Below is a small trained network, with its code and all its weights. Each question gives an input and a class and asks what happens when units are switched off, that is, made to give their printed mean instead of their output.

import numpy as np


def w(rows, s, z=0):
    codes = np.array(rows[::2]) - 128.0
    scale = np.full(codes.shape[1], s)
    scale[-1] = z or s
    return codes * scale


def f(y):
    return y / 2 * (1 + np.tanh(0.7978845608 * (y + 0.044715 * y**3)))


def log_softmax(a):
    a = a - a.max(-1, keepdims=True)
    return a - np.log(np.exp(a).sum(-1, keepdims=True))


def net(x, mask):
    res = np.array(x, float).reshape(1, 4) / 4 @ E
    y = f(res @ A[0][:, :-1].T + A[0][:, -1])
    res = res + np.where(mask, y, B[0][:, -1]) @ B[0][:, :-1]
    return log_softmax(res[-1] @ U[:, :-1].T + U[:, -1])


A, B = {}, {}
E = w([
[158,99,42],'x0',
[254,152,196],'x1',
[26,222,160],'x2',
[117,64,180],'x3',
],0.0083)
A[0] = w([
[82,122,196,178],'n0',
[165,78,98,209],'n1',
[113,133,69,63],'n2',
[101,154,7,140],'n3',
[138,128,45,119],'n4',
[138,202,79,255],'n5',
],0.016,0.0043)
B[0] = w([
[17,255,205,212],'n0',
[133,6,222,245],'n1',
[115,114,133,164],'n2',
[158,211,58,253],'n3',
[41,85,175,207],'n4',
[196,224,86,233],'n5',
],0.0063,0.0076)
U = w([
[23,147,73,150],'0',
[39,2,168,72],'1',
[198,178,115,46],'2',
[70,188,136,2],'3',
[225,112,199,220],'4',
[145,141,111,168],'5',
[16,173,228,172],'6',
],0.0096,0.0031)

Each question gives the input, the list of numbers given to net, and the class t.
The units are the neurons (one row each of A and B). Each row of codes is followed by its name. A weight is (code - 128) times the scale printed after its matrix; where a second scale follows, it is the last column's (A, B and U).
mask holds one flag per neuron, in row order. A switched-off neuron (its flag False) gives its mean, the last column of its row in B, instead of its output. The means were averaged over made-up inputs and are rounded, as every weight is.
A unit's drop is (log p(t) with every unit on - log p(t) with that unit switched off) / (log p(t) with every unit on - log p(t) with every unit switched off).
The circuit of an input: a set's keep is (log p(t) with only the set's units on - log p(t) with every unit switched off) / (log p(t) with every unit on - log p(t) with every unit switched off). Starting from all 6 units, units are removed one at a time, each time the one whose removal leaves the highest keep (on an exact tie, the one counted first), for as long as the keep stays at least 0.8.
circuit, biggest first: the units of the circuit, biggest drop first
k most important neurons: the k neurons with the biggest drops, biggest first
input [7,0,2,7], class 1: 3 most important neurons => n5, n3, n0
input [1,-4,-8,-3], class 1: circuit, biggest first => n1, n4
input [0,8,6,-6], class 2: most important neuron => n5
input [-3,8,5,-6], class 2: circuit, biggest first => n5, n1
input [-3,2,6,-6], class 2: 2 most important neurons => n5, n4
input [6,-2,-6,2], class 1: 3 most important neurons => n1, n4, n5
input [1,-7,-7,-1], class 1: 3 most important neurons => n1, n4, n5
input [-4,4,4,-5], class 2: 3 most important neurons => n5, n4, n1
input [3,1,0,7], class 1: 2 most important neurons => n5, n3
input [-3,-3,3,-6], class 2: 3 most important neurons => n5, n4, n3
input [2,-1,-7,-3], class 1: 2 most important neurons => n1, n4
